Below is a small trained network, with its code and all its weights. Each question gives an input and a class and asks what happens when units are switched off, that is, made to give their printed mean instead of their output.

import numpy as np


def w(rows, s, z=0):
    codes = np.array(rows[::2]) - 128.0
    scale = np.full(codes.shape[1], s)
    scale[-1] = z or s
    return codes * scale


def f(y):
    return np.maximum(y, 0)


def log_softmax(a):
    a = a - a.max(-1, keepdims=True)
    return a - np.log(np.exp(a).sum(-1, keepdims=True))


def net(x, mask):
    res = np.array(x, float).reshape(1, 8) / 4 @ E
    y = f(res @ A[0][:, :-1].T + A[0][:, -1])
    res = res + np.where(mask, y, B[0][:, -1]) @ B[0][:, :-1]
    return log_softmax(res[-1] @ U[:, :-1].T + U[:, -1])


A, B = {}, {}
E = w([
[119,133,39,114,71,59,77,188,165,223,104,33],'x0',
[74,101,102,106,34,222,10,118,154,56,133,149],'x1',
[2,49,204,153,165,79,119,174,110,133,77,117],'x2',
[50,200,58,80,157,151,125,73,18,161,67,157],'x3',
[97,68,43,236,54,98,202,87,80,116,191,140],'x4',
[126,191,169,156,54,75,165,70,155,50,29,65],'x5',
[86,184,115,186,198,11,24,53,175,115,195,157],'x6',
[218,101,158,137,77,46,57,163,23,109,96,175],'x7',
],0.0063)
A[0] = w([
[74,197,86,94,125,132,118,78,72,150,110,149,57],'n0',
[170,123,163,134,181,136,172,90,95,94,138,168,92],'n1',
[175,104,164,168,108,110,121,165,213,92,159,114,36],'n2',
[142,159,122,161,147,60,75,72,137,113,125,135,80],'n3',
[176,84,185,165,137,90,136,156,184,115,178,98,77],'n4',
[82,159,72,101,137,122,124,97,77,167,107,129,45],'n5',
[201,192,111,96,140,156,106,129,156,118,120,127,160],'n6',
[106,107,180,145,161,150,146,106,118,81,133,194,28],'n7',
[121,141,182,137,162,177,181,87,102,60,161,191,64],'n8',
[141,154,52,134,102,102,115,160,147,176,90,60,57],'n9',
[181,134,153,158,125,37,43,128,66,118,142,170,134],'n10',
[150,165,196,53,194,147,50,169,170,147,90,100,109],'n11',
[187,139,153,147,215,43,222,139,119,202,143,86,145],'n12',
[136,175,171,77,187,115,58,117,169,123,113,125,72],'n13',
[82,178,107,103,167,132,135,97,54,146,97,139,61],'n14',
[113,133,71,118,84,100,107,172,139,198,116,57,37],'n15',
[153,142,173,109,195,57,183,174,113,163,121,127,144],'n16',
[123,125,61,116,91,84,100,181,139,186,120,55,63],'n17',
[242,207,82,135,139,115,186,94,139,162,166,130,119],'n18',
[133,74,104,100,178,148,107,182,108,175,194,181,54],'n19',
[117,137,112,149,173,82,70,86,166,147,200,168,37],'n20',
[1,38,216,170,197,78,144,182,115,138,61,118,253],'n21',
[81,106,122,97,52,184,7,128,148,73,137,149,225],'n22',
[130,176,110,117,194,90,185,104,60,175,104,131,96],'n23',
[117,167,114,124,75,86,133,121,144,114,90,62,72],'n24',
[142,75,111,106,197,159,120,171,101,190,213,159,63],'n25',
[111,164,174,140,79,106,163,99,138,70,39,79,91],'n26',
[152,83,128,90,126,176,172,167,99,166,149,130,146],'n27',
[181,84,168,140,112,112,122,163,208,113,182,123,61],'n28',
[81,66,66,210,60,84,177,70,113,116,196,154,117],'n29',
[124,71,52,212,68,131,165,109,77,126,204,126,141],'n30',
[133,146,63,121,115,82,69,153,174,203,119,60,54],'n31',
[137,182,169,144,97,82,193,73,149,84,85,82,107],'n32',
[81,160,80,118,132,160,76,113,78,111,92,141,82],'n33',
[206,180,90,98,94,185,122,94,141,86,181,137,145],'n34',
[132,162,173,151,116,137,163,77,118,55,89,121,79],'n35',
[157,154,183,36,146,167,85,177,156,154,94,138,102],'n36',
[82,192,110,165,188,31,57,66,186,98,197,171,139],'n37',
[222,104,135,125,90,68,71,188,42,135,97,139,107],'n38',
[152,143,169,142,158,173,149,64,113,80,141,188,43],'n39',
[109,102,98,128,176,162,108,183,110,169,187,177,74],'n40',
[135,149,106,107,127,99,103,133,49,126,93,169,92],'n41',
[173,64,131,62,59,207,239,198,80,135,68,102,113],'n42',
[169,79,154,155,112,124,114,164,206,107,178,118,41],'n43',
[42,158,95,115,175,181,195,116,214,149,153,73,136],'n44',
[134,86,106,117,161,152,117,155,107,186,181,177,53],'n45',
[57,167,93,129,185,161,164,89,228,159,177,82,63],'n46',
],0.0071,0.0029)
B[0] = w([
[199,80,164,77,109,168,165,52,91,212,82,82,173],'n0',
[111,72,164,68,171,92,119,145,175,111,155,191,175],'n1',
[209,79,165,76,106,188,160,58,79,211,70,71,180],'n2',
[104,150,121,183,132,181,128,194,141,177,68,152,183],'n3',
[177,81,150,87,94,202,178,70,86,207,113,83,190],'n4',
[196,90,180,77,120,152,173,81,81,196,99,95,164],'n5',
[110,158,83,120,141,99,110,174,65,123,173,85,173],'n6',
[115,52,176,49,191,78,86,163,158,167,168,182,169],'n7',
[139,68,185,74,192,65,84,162,167,154,147,201,187],'n8',
[130,75,165,81,182,84,110,152,181,139,131,206,169],'n9',
[93,196,183,171,57,189,197,163,110,90,177,194,210],'n10',
[112,162,109,155,198,50,197,80,61,67,148,76,197],'n11',
[63,35,64,100,86,212,107,67,202,11,128,124,217],'n12',
[126,152,91,184,214,62,190,114,77,100,103,65,179],'n13',
[211,95,172,74,95,159,177,61,97,223,108,86,169],'n14',
[134,80,196,76,209,82,132,153,190,121,138,207,171],'n15',
[65,86,66,130,110,159,125,91,151,24,157,89,191],'n16',
[125,54,199,61,200,85,128,144,185,130,164,208,178],'n17',
[96,131,39,58,83,120,36,215,67,149,223,63,192],'n18',
[212,194,118,173,71,57,66,67,206,128,69,139,183],'n19',
[79,146,92,210,150,175,127,188,170,183,25,152,186],'n20',
[132,171,61,47,53,112,20,237,49,190,229,56,247],'n21',
[46,64,53,92,97,174,125,66,190,2,159,92,231],'n22',
[108,47,88,100,82,197,140,46,163,82,127,92,179],'n23',
[181,128,137,148,138,72,61,111,200,147,81,179,162],'n24',
[191,181,112,176,84,67,54,70,205,134,79,128,189],'n25',
[177,193,97,180,74,70,49,105,183,154,88,133,182],'n26',
[116,145,102,174,127,152,97,153,160,149,73,145,176],'n27',
[193,75,170,87,98,185,205,52,67,217,88,88,187],'n28',
[136,158,120,150,229,33,173,108,63,83,132,60,211],'n29',
[109,144,120,162,215,41,175,108,69,67,142,67,203],'n30',
[118,63,194,71,201,90,143,153,169,127,146,206,187],'n31',
[175,162,93,175,80,86,53,89,194,129,69,137,185],'n32',
[163,62,144,68,92,187,173,46,103,158,91,82,169],'n33',
[104,125,83,56,122,111,35,209,83,171,189,93,187],'n34',
[184,128,147,122,140,77,61,121,204,153,104,179,171],'n35',
[103,156,122,202,199,60,181,102,88,76,127,77,183],'n36',
[57,104,77,186,153,235,140,219,105,192,23,140,241],'n37',
[111,194,207,159,53,162,213,153,128,56,214,204,197],'n38',
[123,60,174,70,203,77,119,163,170,152,157,197,174],'n39',
[204,171,132,171,78,82,55,77,200,141,90,124,177],'n40',
[149,153,201,123,69,175,206,102,91,155,155,138,161],'n41',
[75,163,84,226,207,203,160,235,118,157,22,163,210],'n42',
[199,84,175,85,106,183,190,42,67,201,80,81,182],'n43',
[142,225,206,157,44,140,205,138,110,98,225,189,200],'n44',
[190,190,125,178,97,66,75,68,204,119,73,123,171],'n45',
[114,221,210,164,28,162,204,155,104,92,207,207,192],'n46',
],0.006,0.011)
U = w([
[203,64,194,70,102,194,200,25,74,236,81,67,51],'0',
[123,45,213,55,234,58,111,162,198,140,155,243,39],'1',
[203,207,111,190,68,47,35,56,224,137,59,142,64],'2',
[71,145,80,212,188,228,161,226,119,177,37,160,156],'3',
[115,225,230,158,27,166,226,144,100,71,231,206,85],'4',
[116,160,106,169,255,15,199,84,45,57,146,31,57],'5',
[57,29,49,88,81,196,118,57,193,20,153,86,222],'6',
[112,147,70,45,76,99,29,222,52,192,219,51,253],'7',
],0.0089,0.0036)

Each question gives the input, the list of numbers given to net, and the class t.
The units are the neurons (one row each of A and B). Each row of codes is followed by its name. A weight is (code - 128) times the scale printed after its matrix; where a second scale follows, it is the last column's (A, B and U).
mask holds one flag per neuron, in row order. A switched-off neuron (its flag False) gives its mean, the last column of its row in B, instead of its output. The means were averaged over made-up inputs and are rounded, as every weight is.
A unit's drop is (log p(t) with every unit on - log p(t) with that unit switched off) / (log p(t) with every unit on - log p(t) with every unit switched off).
The circuit of an input: a set's keep is (log p(t) with only the set's units on - log p(t) with every unit switched off) / (log p(t) with every unit on - log p(t) with every unit switched off). Starting from the 12 units with the biggest drops (on a tie, the unit counted first), units are removed one at a time, each time the one whose removal leaves the highest keep (on an exact tie, the one counted first), for as long as the keep stays at least 0.8.
units of the circuit, in order: the units of the circuit, biggest drop first
k most important neurons: the k neurons with the biggest drops, biggest first
drop when u is switched off: that unit's drop, to one decimal
input [-2,7,4,-7,-7,-5,-2,2], class 0: 4 most important neurons : n28, n43, n2, n12
input [-7,0,6,-3,-8,3,1,-5], class 5: most important neuron : n11
input [-6,6,-4,0,-5,-2,-4,3], class 1: units of the circuit, in order : n39, n8
input [-4,2,0,-4,5,4,-4,-3], class 5: units of the circuit, in order : n29, n30
input [-4,-1,4,-3,4,-6,5,-6], class 2: units of the circuit, in order : n25, n40
input [-3,4,-8,6,1,1,3,8], class 4: 3 most important neurons : n10, n38, n21
input [6,7,-4,-6,7,-1,-3,4], class 5: 3 most important neurons : n30, n29, n12
input [7,-7,2,-6,5,-4,7,1], class 1: 2 most important neurons : n31, n17
input [8,-6,7,8,6,-7,6,0], class 0: 4 most important neurons : n5, n14, n0, n23
input [-3,5,-5,3,-3,-5,-6,4], class 3: 2 most important neurons : n42, n21
input [5,2,2,-5,-6,2,-6,6], class 3: 2 most important neurons : n42, n44
input [4,7,-4,-1,4,-6,7,-6], class 3: 3 most important neurons : n37, n20, n12
input [0,1,-7,6,-2,-6,-5,7], class 4: 4 most important neurons : n38, n21, n41, n37
input [-5,4,-4,3,-1,-3,-4,-8], class 4: units of the circuit, in order : n44
input [-2,0,-8,4,3,-3,-1,5], class 7: 2 most important neurons : n18, n34
input [0,2,0,4,-7,0,4,-7], class 4: 2 most important neurons : n46, n44
input [3,-5,3,0,-5,-4,0,-7], class 4: 2 most important neurons : n44, n46
input [-1,1,4,4,8,5,0,3], class 5: 2 most important neurons : n29, n30
input [3,8,1,-8,8,6,0,-5], class 0: units of the circuit, in order : n2, n43
input [5,3,8,0,3,8,-6,6], class 2: units of the circuit, in order : n26
input [6,7,-6,-7,5,6,-5,-5], class 0: units of the circuit, in order : n2, n43
input [-4,4,-6,2,-4,-3,4,-3], class 7: drop when n42 is switched off : 0.3
input [-5,-7,5,-3,2,-7,-1,7], class 2: drop when n25 is switched off : 0.5
input [2,-3,-2,1,-8,5,-4,-2], class 5: drop when n11 is switched off : 0.1
input [0,7,5,5,-2,-2,-1,6], class 6: drop when n22 is switched off : 3.4
